Here is a tiny trained network, its code and every weight. The questions are about switching its units off for an input and a class, where a switched-off unit gives its printed mean instead of its output.

import numpy as np


def w(rows, s, z=0):
    codes = np.array(rows[::2]) - 128.0
    scale = np.full(codes.shape[1], s)
    scale[-1] = z or s
    return codes * scale


def f(y):
    return y / 2 * (1 + np.tanh(0.7978845608 * (y + 0.044715 * y**3)))


def log_softmax(a):
    a = a - a.max(-1, keepdims=True)
    return a - np.log(np.exp(a).sum(-1, keepdims=True))


def net(x, mask):
    res = np.array(x, float).reshape(1, 5) / 4 @ E
    y = f(res @ A[0][:, :-1].T + A[0][:, -1])
    res = res + np.where(mask, y, B[0][:, -1]) @ B[0][:, :-1]
    return log_softmax(res[-1] @ U[:, :-1].T + U[:, -1])


A, B = {}, {}
E = w([
[58,187,54],'x0',
[116,158,128],'x1',
[220,127,58],'x2',
[220,80,26],'x3',
[254,207,152],'x4',
],0.0074)
A[0] = w([
[78,250,150,249],'neuron 1',
[170,229,100,141],'neuron 2',
[118,94,172,202],'neuron 3',
[187,92,127,197],'neuron 4',
[106,130,88,194],'neuron 5',
[78,104,149,255],'neuron 6',
[97,187,98,146],'neuron 7',
[181,42,105,143],'neuron 8',
[88,65,79,203],'neuron 9',
[120,86,115,165],'neuron 10',
],0.017,0.0057)
B[0] = w([
[180,40,198,253],'neuron 1',
[175,52,41,209],'neuron 2',
[192,203,192,183],'neuron 3',
[210,246,106,197],'neuron 4',
[2,94,94,165],'neuron 5',
[110,167,249,215],'neuron 6',
[76,70,129,170],'neuron 7',
[112,231,111,203],'neuron 8',
[44,175,126,201],'neuron 9',
[62,231,140,155],'neuron 10',
],0.0078,0.012)
U = w([
[202,147,11,59],'0',
[150,228,168,215],'1',
[173,234,87,174],'2',
[144,123,213,102],'3',
[160,1,75,145],'4',
[21,141,118,123],'5',
[45,92,108,185],'6',
[90,236,89,1],'7',
],0.009,0.0067)

Each question gives the input, the list of numbers given to net, and the class t.
The units are the neurons (one row each of A and B). Each row of codes is followed by its name. A weight is (code - 128) times the scale printed after its matrix; where a second scale follows, it is the last column's (A, B and U).
mask holds one flag per neuron, in row order. A switched-off neuron (its flag False) gives its mean, the last column of its row in B, instead of its output. The means were averaged over made-up inputs and are rounded, as every weight is.
A unit's drop is (log p(t) with every unit on - log p(t) with that unit switched off) / (log p(t) with every unit on - log p(t) with every unit switched off).
The circuit of an input: a set's keep is (log p(t) with only the set's units on - log p(t) with every unit switched off) / (log p(t) with every unit on - log p(t) with every unit switched off). Starting from all 10 units, units are removed one at a time, each time the one whose removal leaves the highest keep (on an exact tie, the one counted first), for as long as the keep stays at least 0.8.
circuit, biggest first: the units of the circuit, biggest drop first
top k neurons: the k neurons with the biggest drops, biggest first
drop when u is switched off: that unit's drop, to one decimal
input [-4,0,3,3,6], class 0: circuit, biggest first -> (neuron 2)
input [5,-2,0,-8,-8], class 3: top 2 neurons -> (neuron 1; neuron 6)
input [8,-8,-2,3,-3], class 5: circuit, biggest first -> (neuron 9; neuron 5)
input [-6,-3,0,0,3], class 2: top 2 neurons -> (neuron 6; neuron 1)
input [-2,2,1,3,-8], class 7: circuit, biggest first -> (neuron 1; neuron 10)
input [-1,1,2,3,3], class 0: circuit, biggest first -> (neuron 6; neuron 2)
input [7,-3,3,6,-4], class 5: circuit, biggest first -> (neuron 5; neuron 9)
input [-1,-8,8,-1,-3], class 2: circuit, biggest first -> (neuron 4; neuron 1)
input [-8,-7,7,0,-3], class 2: circuit, biggest first -> (neuron 4; neuron 8)
input [3,-5,-8,-4,-6], class 3: top 4 neurons -> (neuron 6; neuron 1; neuron 3; neuron 8)
input [-3,1,2,-6,5], class 3: circuit, biggest first -> (neuron 1; neuron 8)
input [-1,-8,-4,5,3], class 2: circuit, biggest first -> (neuron 6; neuron 1; neuron 4)
input [2,-3,-6,-8,-7], class 3: circuit, biggest first -> (neuron 1; neuron 6)
input [1,-1,6,7,-2], class 2: circuit, biggest first -> (neuron 8)
input [-8,1,0,8,6], class 2: top 2 neurons -> (neuron 8; neuron 4)
input [-1,8,0,0,0], class 6: top 4 neurons -> (neuron 4; neuron 3; neuron 8; neuron 6)
input [-5,-6,-8,2,-1], class 1: top 2 neurons -> (neuron 1; neuron 3)
input [-2,5,3,4,2], class 0: top 4 neurons -> (neuron 6; neuron 2; neuron 3; neuron 9)
input [-8,-8,-1,-1,-2], class 2: top 2 neurons -> (neuron 1; neuron 4)
input [-1,1,-4,8,7], class 0: circuit, biggest first -> (neuron 2; neuron 6)
input [4,-5,-2,-7,8], class 4: top neuron -> (neuron 2)
input [5,-5,6,1,-4], class 5: drop when neuron 6 is switched off -> 0.0
input [7,8,-2,-5,6], class 4: drop when neuron 2 is switched off -> 0.1
input [3,7,2,-8,-4], class 3: drop when neuron 1 is switched off -> 0.5
input [-7,-5,4,5,-6], class 2: drop when neuron 9 is switched off -> -0.1
